Rows, each with the band of its hidden value
[ -47 -174   38  -12   30 -523   37   13  287  343   18   82  178 -155
  -11   18  189 -113 -105 -191 -301  -40  391  136  -50  -89  110   78
   87  231  -82 -219   82  125  133  -59   -5   60]
(101)
[-125 -214  -75 -191  134 -243  158   54   84  311  170  -74  189  143
 -113  -56   17  -85   47 -171 -147 -126  133  133 -141 -144  206   20
   68  154  101 -104   16  -24 -229   82  -71  -48]
(104)
[  77  -36  -90    2   73  471  141  -27  -55   34  259 -137 -195  238
  192   -5   13  166  146  -13   47 -161 -189 -319   17   58  -68 -237
  295 -210  -33  365   42 -266 -503    6  -34  181]
(109)
[ 110    9   31  -89 -192  -20  -58  295   86   95 -205  153 -320  -35
 -260 -209   66 -253 -314  107 -133  -86   44  169   -9  197 -348  -92
 -193  435 -275 -157  113  336  427  -21 -147   12]
(89)
[  94   -8  -88 -119  159  590   32 -143 -164  180  108   75   71  585
 -111 -219 -429  178  413 -113  275 -133 -391 -130  -74  -43  -43  -11
  -65 -191  -17  242 -128  -38 -487  -25 -132   87]
(104)
[ 315  148  190 -105 -268   77  121 -178  -25   89 -139  164 -349  259
 -198  -85  123   11   87   75   52  327 -262  -82 -117  346  -11  -31
  -63  -32 -221  -62   62  250  250  -74 -121 -102]
(80)
[-175    8    4 -193 -142 -300  124  -44  181  107  221   27  123 -163
  192   52  244  193  -77  114  -71   23  146  151  -90  -29  210   52
  158 -101  156  -45  122 -156 -125  -59  -56   45]
(90)
[  97 -149 -151  291  128   94  106  -22   40  389   32 -189  -56 -111
  139   39 -116  -90  268    5  -44  -52 -106 -129  259 -265  -42 -592
  132   82  123  322  263 -167 -127  -88  -16  410]
(90)
[ 150   -5   53  266  -88  -69   15   67   94  341 -207 -180 -135  -74
  -20  231   79 -357   62  108  -26  166 -189  -66  216  -75 -195 -624
 -206  327 -163  197  307   96  344 -184  -14  230]
(80)
[   8   21  139  131 -207 -241   48  -74  192  163   44   17  -42 -323
  235  135  360   -7  -96   93 -172   81  217  -53   35   66   49 -164
   86  -23  -35  -35  248  -22  184 -143  -32  134]
(90)
[  24 -151 -289 -316   13 -313  422  -67  -28  303 -197 -119 -183  -56
 -407 -366 -226  -55  168  189   86  109  -64  406 -254  -23  239  166
    2  165  204 -232   99  401   16  159 -209   14]
(104)
[ 244   -8 -170  -99 -166  218  -60  124  -52  136 -158  478 -440 -191
 -417 -703 -280   94  -18  111  -70  -99  108  183   -4  152 -165   65
  123  103   23 -189   18  192  234   89 -276   62]
(105)
[ 271   97  128  -86 -237  176   22  -14   -4   27 -131  275 -393  140
 -168 -277   52   21  -83   63  -37   63  -92  -20  -72  342 -201   50
  -52   65 -243 -124   50  300  270  -43 -157   -2]
(107)
[-300  -98 -132 -282  236   16   37   47   30  152  228  -80  428  318
  -42   60 -213  100  168 -135  257 -181 -122   71 -228 -232  179  238
  -75  -78  109   51 -105 -145 -472   22  -36   37]
(89)
[-140  110  129 -451 -235 -191   51 -108  131  -17  140  320  149  168
  -50 -179  182  291 -134   38    2   58  115  218 -319  215  196  514
  -31 -175  -38 -281 -104  105  -66  -43 -137 -225]
(90)
[-215    1 -136 -554   33  -24  248 -216   44   99  269   20  304  385
   -7 -152 -135  387  188   41  179  -68  -73  278 -354  -14  303  460
   90 -266  147  -18 -182  -19 -637   23 -141 -140]
(80)
[   8 -250  -57   -9  121 -686  188   88  162  339 -155   42  -31  -79
 -364  -61  129 -211   14 -247 -121  317   44  -22  -63 -142  349   17
   74  226   47 -273  167  130  398   79   75  133]
(109)
[ 261    2   38  148  -22  311  -88   26  -23  234  -37  217 -192  253
 -105 -170 -144  -16  166 -100  -14   45 -273 -188  216   -8 -193 -403
  -20   80 -111  197   94  -52  100 -112  -57  218]
(90)
[ 127   72  -34 -460 -248   43  321 -165  -30   59  -63  111 -287  277
 -238 -398    9  167    1  219    3   91 -107  283 -290  341   54  274
   -3  -29  -73 -166  -45  383  -94   49 -248 -209]
(90)
[  52  -20   96 -115  -64 -117  233 -185   97  133  354 -103  -35  125
  242  210  319  178  109  -56 -121   93    0 -132  -93   73  257 -123
  368 -187   80  111   85 -275 -333  -16   -7  -24]
(83)
[ 147  -12  214   88   -1   21  116 -167   86  102  106  -12  -72  304
  171  190  274   48   83 -207  -42  147 -143 -381  -33  147   62  -78
  108 -143 -214   95   83  -24  -44 -109   76  123]
(103)
[   0    0  419   47 -117 -163   82 -309  237   57  288   48  185  148
  468  296  615  140 -106 -265 -289  -12  342 -334 -189  276  157  237
  160 -278 -286 -114   34    1 -154 -167   57  -66]
(107)
[ 114 -141   18  338  173   79    5 -138   17  376   82 -132   89  -73
   72  201  -41 -138  355 -206    3  -10   42 -325   50 -172  116 -316
  135  -70   20  158  145 -178 -135  -55    1  202]
(83)
[  13 -211  -47   67  176  -64  202  -97  -16  291  237 -182   37  -22
   35   80   51  -40  258 -191  -64  -63   97 -189 -117 -118  303 -116
  286  -97  190   14  110 -199 -304  108  -41   70]
(107)
[ 108  -29  -30   23  154  318  132 -210   -6  306   -4 -233  118  476
   70  143 -222  -43  363  -58  168  -56 -318 -110  -14  -66 -113 -212
 -128    2 -192  327   -3  115 -386 -150  -43  150]
(101)
[ -58   53  197 -158 -223 -552  102  -83  270   99  159   79   63 -131
  161  245  467   98 -156   14 -147  238  161   75 -120   97  241   84
  148  -23  -12 -161  140  -69  159 -107   20  -40]
(83)
[ -79  -52   33  176   21 -151 -182   36  127  241  115  178  206 -298
   32   85   33    7   96 -128   -1    1  193 -121   38 -193  148  -86
   89  -72  111  -35  126 -271   89  -78  -11  166]
(80)
[  98  -28  -64 -195 -141   70   18  174   43    7  -89  273 -348  -72
 -272 -444   18    8 -241   50 -125 -157  194  105 -159  267 -166  245
   79  137 -173 -234  -12  270  158   89 -185  -35]
(103)
[  93  -62   80  163    2  -49  206 -110   70  201 -121 -272 -121   75
   53  221  229 -211   78  -20   -5  152 -101 -277  -45   95   13 -209
  -53   28 -237  102  193  176   70  -92   31  139]
(109)
[ 269  -49   11   94  -27   85   41   92  -96  360 -262  -22 -259  232
 -453  -70 -147 -387  195  -27   49  224 -357  -65   74    0  -91 -473
 -246  340 -126   48  155  187  344  -11 -105   19]
(105)
[  87  -12   90  282 -129 -170  -22    8  134  262  -73   -1  -93 -319
   95  139  198 -157   11   58 -101  134   62 -119  160  -48  -23 -397
   -1  100  -27   46  303  -38  329 -147  -14  239]
(90)
[ -50  -20   59 -168 -110 -303  -41  203  219  129 -232  191   -3   84
 -217 -140  103 -171 -314  -15  -96   11   68  207  -69   97 -193  166
 -295  366 -317 -232   49  409  415 -104  -43   46]
(103)
[ -59   39   -6 -232  -85  -51  -15  145  130   55 -161  160  -11  254
 -189 -155  -10  -21 -181   38   72   31 -147  121  -72   93 -174  145
 -256  181 -272  -54   -7  275  176 -105  -45   65]
(109)
[ 447  -16  121  114 -108  308  -47   17 -127  204  -61  335 -471  226
 -372 -315  -39  -98  150 -181 -124  145 -170 -280   68  218  -77 -299
  112   72 -134  -31   53   16  260   51 -133  -35]
(105)
[ 354   -5  -55  -25  -58  275  266 -102 -131  112  -78  -25 -531  197
 -164 -219  -92   25  202   78   83  117 -327 -136  -48  220  -61 -175
  155  -16  -49   87  117  173    1   64 -132  129]
(89)
[ 142  138  123 -243 -337    5   28   41  104    3 -144  299 -295  118
 -119 -293  135   52 -262  180 -103   40  -17  213  -77  345 -248  122
 -150  167 -271 -175   47  381  309 -101 -171  -46]
(104)
[  75  -49 -129 -307    8  -77  139 -166    2  142   47  282  -66   12
 -288 -398 -204  271  190  -57   83    2  122  161 -323   96  267  506
  242 -186  118 -272 -125  140 -166  126 -186  -77]
(101)
[ -23 -144 -115  168  257  164   79   51  -40  218  215 -245   41  142
   62  240  -59  -42  308 -170  160   15 -285 -395   83 -255  154 -412
  199 -113  132  353  139 -430 -326   19   82  280]
(109)
[ -14  -26 -235  -16   84   76  295 -279  116  217  165 -260   45  -54
  418   72 -135  322  307  201  133  -90 -111   69   52 -166   42 -150
  290 -223  160  372  140 -101 -547 -135  -37  417]
(101)
[ -79  -47   93 -113  -26 -210    5  -31   66  130  217  170  130  -40
  -46   12  146  101   51 -153  -15   52  136  -62 -187   -7  311  179
  145 -146  134 -191   30 -183  -37   42  -52  -63]
(104)
[ 247  -78  108 -144  -71  -82   29   87  -90  275 -124  236 -234  303
 -633 -240  -11 -277   82 -211  -88  228 -117  -30 -167  159  134  -49
  -98  248 -106 -279  -16  178  332  132 -148 -292]
(105)
[ 209  119   93 -120 -264   37  106  -21   54   58 -229  132 -352  126
 -119 -181   69  -32 -115  196   11  129 -176  112  -49  297 -236  -10
 -182  162 -263  -79  120  419  330 -110 -136   61]
(107)
[ -47  103 -109 -266  -27  431   33  -45  -92   93   43   30   74  392
  -93 -161 -321  156  211  160  317  -96 -361  119 -111    0 -102   19
 -202  -95  -12  195  -69   34 -347  -71 -178   22]
(90)
[ 139  -41  200 -214 -194 -419  -33  103   93  160   16  412 -162   24
 -450 -188  268 -106 -160 -219 -244  232  202   51 -211  215  234  194
   89  172  -68 -461   -6   76  434  108 -103 -310]
(80)
[  43 -199 -171  -69   22 -153   21  163   42  316    0  213 -117 -225
 -343 -413 -114  -94   -9  -82 -221 -139  295  176  -42  -81   84  -18
  172  215  135 -219   57   29   85  140 -176    2]
(105)

[ -96   83  -28 -146  124  192   68   38   46 -268 -181 -109 -123    1
 -115   87  257 -179  -27  112  -41   33  -98  177 -184 -113  -76   14
  202  -56   92  -25 -115   46 -133   -5   30   68]
G
[  -4   58  186   46  295   37   96  -71 -145  -71 -127   80   10   31
  -24  -56  200 -275  -22 -281 -174 -135 -151  107   29  -55   20   30
  177  217    3   99 -176  128 -204  246  -96  100]
S
[ -86  125 -141 -102  -29  146  -68  179 -109 -209 -118   72 -163   73
   13  266  153   32   99  306   19    1  107  145  -48  -88  -89  172
 -130  -85   70    4 -103  -64  -70  -59   28   70]
E
[-141  -59 -138   71  -29   94   42  -71  270 -148   78 -165 -105   13
  -65   61   42   25  131  -94  -55   38 -419 -190  126 -274   50  -76
  176  -43   94   40   53 -169 -130 -272  -51  -33]
E
[-111 -137  -19  -67 -219   63  278 -146  -74  -73 -292  -24  223 -267
  -71   35 -103  250 -242  481  114   37   51  -65  -92 -180  -80   91
  202   -2  -51   52 -154  -19  102  -84  206 -118]
E
[ -69  -10  124   27  196  103   39   13 -106  -92  -80   38 -117  -35
   83   -9  158 -103  -42 -200 -213 -156 -312   -4   86  118   59  -99
   82  210  -57  181  -82  259 -156  129  -95    3]
E
[-172  -59  -11  133  -76   91   12  -28  137 -130   26  -93  -49   24
   43  116  -29   98   25   28 -100    4 -215   19   27 -196   13   -3
   26   48   67   86   81 -109  -59 -140   51  -33]
W
[  96   78   49  -42 -167   61   35  -15  -98  142  -55  115   91 -103
   -5   53 -139   -7   43  -94   10  -35   29  -30  134  -91 -105  -31
 -103   79   52   26 -109  -40   18  101 -108   70]
X
[  39   42 -148   29  150   18  150  -23 -220  -11 -139   86   25  -11
  -58   12  176  -18    2  271  154  -84   63   19    3 -102  -15  238
  101  -29 -109   32 -180  -60  -49  -55   59   85]
S
[  10   66    4  108    3    5  144  -30 -136   79  -71  -10   53  -30
  -42   -6   67  -40  -80  230  114  -69  131  186  -82  -80  -56   93
   51  -20  -75   21  -78  -39   54   32   89   50]
J
[  75   72   -2  109   85   68  166 -151 -108   80  -61  -10  141  -39
  -76  -74   88   67  -51  174   41  -78   26  126   22  -50  -19  231
   92   76 -106   58  -55  -28   15  -52   94   71]
G
[ -61    6  -18   20 -111   32  -58   65   72  -49   84 -104 -125   74
  -49  108   -3 -108   85  -80  -15    6  -79   29   33 -215  -23 -147
   52  -70  142  -28   10 -164 -102   -7  -63  -95]
S
[ 252   63    6 -178   68  192  168 -110 -385  142 -271  201  221 -248
   -4  -79   29  181 -136  225   38 -121   89    5   87  240  -90  249
  -28  208 -189  119 -207  241   39   79   40   94]
G
[ 152   15 -117   28   92  100   88  -89  -82   99  -41  -29   76  -29
  -52  -50   36  -45    4   74  148  -19  -12   57  -51 -102  -74  106
   89    8  -53  -17  -32 -112  -26  -95   45  102]
J
[  53  -79   22  279  -42  -23  -50 -100   95  155  186 -168   67  147
    4  -17 -178 -133   38 -191   83   20    4  170 -101 -348  -65  -78
   61   22   98  -64  165 -366  -43  -45   50  -18]
X
[ -31    3  -20  148   22   90   80  -84   81   17   84 -171  -29   16
  -58  -55   79   45   -7   40  -28  -52 -195   67   46  -75   40    8
  121    7  -39   62   91  -41  -25 -135   54  -33]
J
[-100  168  -90  -69 -105  158  -40   -3  304 -197   98 -187 -170   70
 -166  159  143  -37  201  -28 -112   80 -224   15   97 -211  -24  -35
   92 -119  201  -48   14 -162 -126 -205  -97  -21]
X
[   8  -77  -37  -25 -174  197   91 -126   78   35 -153  -74  118 -234
   89   60 -205  175 -138  171   61   62 -127  -24 -151  -27 -169  -86
   12  102  -40   46   15   18  114 -177   86   26]
S
[ 105  -99 -136   -5  190   86   49  -12 -231   -6  -84   83    2  -51
   87   19   80   11  -39  135   75  -93  -64    6  -29   53   18  118
   55  103 -103   98  -63    4 -121  -56   71    9]
R
[ 108   79  -53  -34   32  115   14   21 -155   94  -66  156  -22  -89
   76   45    4   11   79  -81   -8 -102 -128  -98  163   78  -53   19
 -122  125  -65  101 -112   92  -34    7 -133  131]
S
[ 166  132  -75  -82  229   80  120 -211   -8  -24    5  -47   -1  -87
 -112  -28  273  -63   44   60  -57  -74 -192  -38   84  151   44   81
  268  106  -83   49 -153   63 -173 -141  -70  -76]
W
[   3  -10  -55   40 -150   39   20  -67   88   26   51  -87   30   -7
  -66   67  -91   16   62    4   45   36  -61  -35   51 -247  -52  -41
   69  -33   95  -29    3 -221  -36 -106  -14  -62]
S
[ 114 -167  -52   54   94  130   48  -95 -164   75  -82   55  104 -131
  171  -10 -105  118 -114   60   30  -71 -128   -5  -58   81  -25   44
    3  218 -120  136   30   36  -41  -76  100    6]
R
[-165   47 -113   12  -76   79  -86  118  155 -205   88 -102 -248   94
    1  228  108  -43  146   55  -66   20 -168   32   23 -159   10  -85
    0 -101  141   14   28 -140 -131 -146  -45  -67]
W
[100 177 -24  32  90  76  23 -78 -67  19  -8 126  23 -33  61 129  90 -10
  92  60 -63 -68  -1 122  53  82 -37 171 -90 157 -25  83 -95 -17 -71 -47
 -46 114]
R
[ -31   51  -75   80  143  149   -4   88 -280  -76  -78  149  -69   69
   92   78  173  227   44  226  -83 -166  -39   78  167   94   55  344
 -170  118 -138  186  -28  108  -60  -47   71   89]
E
[  67  122   17  -22  120  124   49    8 -239  -11  -76   63  -19   -2
  -25    9  198   67  -21  175  -68 -139   38  149   87  144   11  204
  -16   96 -100  104  -96  140  -59   51   28   10]
X
[ -71  159  -58   87  113   45   93   35  -76  -84  -88  -18  -89   52
  -37   95  232 -104   -4  283   70  -59   93  247 -138  -64  -56  149
   44  -60  -53   12 -111  -22   -9  -34   66  109]
X
[-106   44  -12   31   21   68   95   23 -182 -146 -174   49    2  -21
   35  152  137  106 -109  455    8  -60  163  236 -134   -7  -38  228
   -1   31  -63   82 -108   25    0   -7  177  -15]
W
[  -2  -29  -74   46  121  127   37  134 -278   -2  -81   40 -104   20
   56  -14  146   60  -56  187   44 -147  -31  103   23   76   23  116
  -54   12 -136  121   -9  127  -25   26   83   51]
J
[  23  124 -126 -190   46  187   51  115 -255 -137 -135   74  -89   -6
 -126   67  276  158   43  340  -19  -96   42   42  176   75   30  288
  -12  -62  -43   73 -144  111  -84  -22   37   -5]
G
[ -31   38   58  213   47  -45  182 -124 -186   65  -95  122  158  -41
   35   12   29   98  -68  215    8 -124   84  108   50  -79    9  254
    4  143 -127  130 -111  -29   31   28   99   61]
W
[ -74  -88   35    1 -149  185   49  -66  102  -73  -32 -182   46  -51
  -60    5  -74  145  -83   71  -66   40 -145   65  -21 -163  -38  -27
  104   20   76   35  105  -54   -9  -89  111  -87]
J
[-110 -119  131   78 -211  108  153  -53  -77   28 -201  -24  184 -154
   42    5 -205  161 -228  190   22   -3   51  127 -120 -169 -114   10
   -1   89  -13   80    4   15  136   72  176   16]
G
[  84  -40 -119   44   64   86  -75  -11  -27    1  121   25  -53   61
   45   70    8   28  151 -124  -47  -50 -189  -63  169  -76   54   59
  -26   84   47   72   54 -150 -175 -117  -51  -19]
R
[ 123 -135   40   50  -12  -92  237 -144 -234  255 -144   88  172 -274
   60 -117 -135  -78 -201   27  171 -120  -41 -161  -18   27  -46 -188
  175  134 -177   86 -198   86   51  110  -24  -69]
E
[-165    5   -2  136    0   79  -31  123  -15 -101  106 -132 -225  111
    6   52  160   66   17   87 -117 -119 -171  104  106   -2  102  -28
    5  -33  -20  118   95   50  -70  -46   33 -124]
X
[  17 -203  -61  114 -112   78   10  -23  -42  117   21  -52   48  -53
   79  -28 -218  112  -39  -65   79  -29 -170 -119   52 -171  -28 -102
    1   56  -18   66   99 -116    4  -85   40  -47]
S
[-159   47  -57   50  -27   13   47    1  147 -159  107 -173 -207   11
  -65  110  203  -14   45  143  -91  -47 -227   -3   69  -28   97 -112
  178  -76   27   64  -12  -19 -112 -153  -21 -203]
W
[ -42 -110  144  239 -106  -78   58  -40  -80  146   63  -75   79   33
   14  -48 -150  -62 -102  -72   28  -78   46  129  -18 -225   -6 -112
   66   53   18   38   51 -142   11  138   62 -109]
X
[ -59   85 -170   83   69   70   81  173 -343  -11  -48   93 -162   22
   25   47  267  251   -5  505   70 -215   54   61  178  182   98  290
 -132  -72 -243  174  -68  157   42  -88  104   -7]
X
[-138  -50 -108   43  -98   87  -49  164   35 -112   41 -156 -198   95
  -25  114   46  -37   23  133   67    7  -52  103  -75 -208  -22  -97
   26 -169   88  -18   75 -139  -46  -78   62  -68]
G
[ -99   27  -10  -13  -18  245  -69   30  154 -179   43 -162 -134   73
  -42   76   87   70   75  -69 -181   13 -270   83   63 -100    2    4
   20   22  115   55  121  -14 -115 -122    4   -4]
G
[  83   32 -104  -35  143   49  123   34 -274   55  -73   53  -80  -85
  -27  -55  215    8  -43  199   76 -171  -66  -50  112  170   55   56
   91    5 -184  107 -151  168  -50   -1  -14  -43]
X

New part:
[ 212   69  -60 -161  130  -14  -48  -64  211  -73   58 -158  225  135
  132  -14  167   46  -16 -184  -92   75  121  -96 -119  257  -46    4
 -294  130  -60  -20   12  103  -34   39  -99   95]
(43)
[ -86   18  -90   32   -2  215  129   -1 -105  183   -6    5  -48  121
  -81   56  103  -13    4  142    4   33 -122  -10 -129  236  -21 -184
   89 -130  239   26   70  -45   96  128  104  -70]
(51)
[-134 -336 -320  -87 -108  -31  -40 -225  -59 -431  281  346 -140 -105
   72  -89 -170   83  234 -341   85  -24 -155   35  214  268  -22  224
  116  239 -317 -453  -12   83 -242 -542   89  184]
(41)
[ -81  150 -131   -7  -10  195   33   -1  -97  253   74  121 -193  -75
  -16   67  -15  -47   -7  288  -69  -59 -201   63 -178   57   10 -167
   54 -291  293   83   48 -188  147  104   66   32]
(51)
[-103    9  -50 -111 -132 -238 -165  -40   37  -50  100  -26  145  -55
  106   43 -236   27  210 -127  230 -214   -3  -70   53  -60  -50  -23
  -21   61 -245  -92 -178  -20  -21  -72 -195   50]
(44)
[  51  155 -231  194  -73  -18   23 -164   77   74 -135   90   80  -12
  -75  120  -12  -53  206   23  -71 -140 -153  187  -59   60   44   31
   85  -44  105 -226  -95   27 -105  -69    7  450]
(41)
[ 211  129   -4 -129  269 -154  -79    2  214   17  145 -160  169   74
  266  -28  127   90  -14 -197  -73  -28  129   18 -112  143  -81   35
 -330   84   95   51  -32   46   68    1 -142   48]
(44)
[-157    6  -13   40   40   29    1  108 -109  226    3   69 -113  -12
  -88   58  -50 -124 -120  140   -9   20   -6   27 -141   89  -24 -235
   78 -235  188    0   58 -101   84   26  161 -108]
(48)
[ -97   36 -132  -74 -229 -218 -299 -126   70  -80   21  139   -8 -233
   -4   78 -294  -47  121   21   62 -167  -93  -52   50 -205  107   51
   73  -90 -397 -185 -216   -5 -134 -183  -88  181]
(48)
[-207  -19 -194 -248 -312 -131 -172   57  100  -79  141   -4  226   30
  -69   96 -422   -5  148 -225  208 -208   50 -278  111   66  -73  -31
  -49  121 -224  -48  -60 -187   31 -134 -184   48]
(46)
[  21  163 -113  100  -41   98  -90  -94   47  270 -187   11    4  -76
    2   72   98   -7   -5  270  -67   -1 -156    5  -92  -27   48 -152
  138 -255  113    6  -99    1   17  257  115  -13]
(62)
[ 210  156  -64 -101   83  -10 -111  -28  268   41  -65 -228  321  119
  152   12  143   84   40 -172  -76   28   92 -127  -56  180  -48   24
 -247   95  -21   28  -81  102    7  160 -127   79]
(62)
[-159 -209 -177  -86  -17  338   54   14 -134   26   85  142 -123    7
   27  -88   69   39  -40  -11   17  201 -108 -141   32  390 -114 -154
  121  -67   91  -76  141  -37   22   52  270 -275]
(60)
[-181 -152 -142    9   17  331   -5  128  -79  102 -143    3   12  157
   15  -21  105   37   26 -118   42  202   -9 -159  120  389 -136 -117
  149  -13  150  -79   88   31   82  140  248 -323]
(60)
[ 177  166  -14  -99   77   -5 -141   50  252   92  -94 -256  347   69
  164    2   98   60   35 -179  -61   44  123 -155  -58  159  -76  -12
 -272   42  -45   59 -102   94   25  209 -133   40]
(44)
[ -69    0 -160 -135 -219 -133 -135 -126  102  -84   87  -44  198   37
   56   55 -180  120  231 -132  205 -205  -86 -159  115   14   -8   45
   33  141 -228  -75 -175   -6  -21  -51 -189   45]
(62)
[  55  233  -49   -5   29   -8  -35  -48   91  316  -16 -102   41   56
    9  106   90   42  -75  268  -44 -104 -104  -21 -176  -42   51 -168
    6 -204  261  188  -60  -90  162  241  -25  -70]
(60)
[-185 -142  -93    6   20  200  175  110 -156  101   60    1   57  153
   11  -29   15    6  102 -135  159   49  -15  -45   -1  409 -208 -202
   62   31  238  -61  115  -59   87   72  122 -158]
(44)
[ -12   68 -231  144 -109   88   46 -144  -19    3 -191  116   71   16
  -88  105    6 -152  232   18    6  -42  -76  142  -78  176  -44 -102
   88  -24    2 -303    0   22 -155   13   60  402]
(46)
[-162    0   71   -2  -32   27  158  162 -155  216   92  -46   62   51
 -137   41 -110 -162  -41   49  103  -30   37  -16 -232  204 -107 -325
  -46 -149  168   40   79 -122   74   65   23    4]
(41)
[-186  175 -132   -3  -61   32  -77  131  -87  355   38  200 -148 -243
  -18   82 -261 -217  -63  281   -2 -122  -51   73 -182  -61 -119 -346
   51 -394  305   41   75 -363  130  129  135   48]
(62)
[-210 -108   25 -143 -171 -420 -129  -46  -56 -106  206   10   99  -25
   19   59 -336  -50  147 -106  367 -273   66  -61   15 -107  -52 -142
   38   91 -330 -132 -144  -56  -53 -185 -183  -24]
(62)
[-235  348  -11   17 -123  -15 -253  298  -23  471 -130   16  -46 -204
  -50  183 -373 -208   14  256    1 -216  -24  -11 -126 -266  -21 -222
   17 -450  221  168 -107 -328  251  185  -66   50]
(41)
[ -98   82 -179  -67 -246 -225 -292 -103   95  -60  -39  107  107 -202
   63   90 -326  -73  237  -47  149 -225  -35  -36   81 -173  -12   -7
   48  -23 -333 -215 -203  -65 -121  -83 -129  237]
(62)
[ -92   55   50   -6   18  177  -82  114  -62  253 -181 -105   13   50
   -6   43  105  -65  -70  165   15  127   10 -127 -107  105  -27 -248
   52 -224   54   76  -16   21  100  304  104 -258]
(43)
[ -43 -171  -39  -89  -28 -124 -121 -199   -3 -257   68  -35    8  141
   87   10   73  159  172 -154  162  -33  -75  -80  122   76  103  150
   91  199 -380 -185 -173  255  -92 -191 -101 -112]
(51)
[-171  -34   11  -82  -72   86  146   79 -175  171  129    7  -10   51
 -127   39  -78 -142  -64  144  125   -5   -2  -69 -231  211  -98 -371
   -4 -158  124   52  124 -157   74  113   55  -87]
(46)
[-298 -146 -156   17  -74  199  -47  221 -135  146  -20  220 -114 -130
 -114  -11 -220 -164  -89  -58  -24  135   12  -80   27  257 -132 -202
  129 -212  119 -143  132 -161   13  -72  321 -117]
(41)
[-212   51  -84   79 -111  136  -77  204  -82  220 -261   60   61  -46
 -150  103 -165 -281   16   35   19   69  104  -40  -85  149 -127 -300
   65 -228   55 -139   63 -118   -7  149  171   69]
(51)
[ 228  191  -21 -134  186    5 -225  -18  249   42  -70 -168  126   41
  208   13  199   54  -57  -54 -183   93   92  -87  -99   72   27   54
 -264  -30  -57   54  -76  117   37  136  -89    6]
(43)
[-219  120 -225  -83  -61   90 -175  265   72  273  -21   56   54  -20
   30   88 -286  -51    9  -83   16  -95   55 -133   82  101 -175 -131
    5 -140  324   69   62 -325  234   77   75 -114]
(62)
[ 161  -75  -11 -190  219   60   -6  -18   89 -151  165  -51   54   64
  153  -99  192    3 -100 -209 -130  206  134  -63 -148  362  -67  -12
 -309   90  -96  -77  102  127  -69  -77   18   14]
(51)
[ 223   51  -61 -203   38  -36  -36  -88  252  -37  130 -178  315   54
  121  -56  107   95  -61 -167  -68   61   80 -192 -118  249  -54  -36
 -300  112 -107   42  -23   74  -57   89 -103   55]
(62)
[  40  -85 -170  -48  -70 -337  -85 -248  156 -176  146   47  168   -5
   54   20  -97   99  110 -187  119 -164  -23   -4   68   38   15   63
   17  186 -235 -222 -138   84 -170 -236  -64  139]
(44)
[ 229  156  -40 -111  216  -91 -201  -60  242  -16  -23 -120  107   48
  218   15  182   40  -33  -97 -153   48  110   -9  -94   68   14   66
 -253   25  -51  -20  -64  117   -1   36  -85   67]
(43)
[ 175  114  -65 -219  163   74  -67   20  170  -42  118 -132  142   95
  209  -27  122   39   19 -179 -102   60  105  -85 -124  260  -91   18
 -351   84   26   40   47   12   60   51 -139   83]
(43)
[-191  -90  -78 -148 -249 -271  -72  -15  -15 -122  239   68  125  -67
  -87   52 -403  -69  133 -170  225 -227   14  -99    0   16  -33  -64
  -26   79 -286 -147  -87 -104  -85 -277 -158  166]
(41)
[-103 -164    2 -141 -122 -159    0 -119 -103 -190  276   74  -10  -73
    4  -34 -160  -14  105  -85  179  -90  -65  -40  -66   86   13  -48
  -25   61 -341 -161  -78   54 -134 -240 -105   81]
(41)
[ 187  183 -107 -123  120   40 -116   53  255   39  -11 -177  294   55
  230  -11   65   69  104 -255  -93    8  105  -85  -36  218 -128   58
 -324   89   60   21  -45   20   51  117 -151  153]
(44)
[-110 -207   -3 -113  -19 -307 -110 -118  -47 -249  251   94  -57  -34
   56  -19 -151   25   74 -182  167 -101    2    4   37   17   45   59
   17  126 -360 -223 -112  112 -131 -376  -69   -4]
(41)
[  37   22 -109   12  121  136   14 -189  -15  107   52   15 -189  128
   68   32  287  197  -32  218  -70   23 -250   23  -45   90  137   25
  155  -98  188   65  -45   91  116   58   90 -224]
(46)
[-260   36 -185  101  -88   53   21  160 -139  186  -95  212  -58  -57
 -162  125 -265 -305   62   32   49  -68   58  118 -100  152 -163 -295
   98 -197  233 -201  143 -256   15  -36  179  206]
(51)
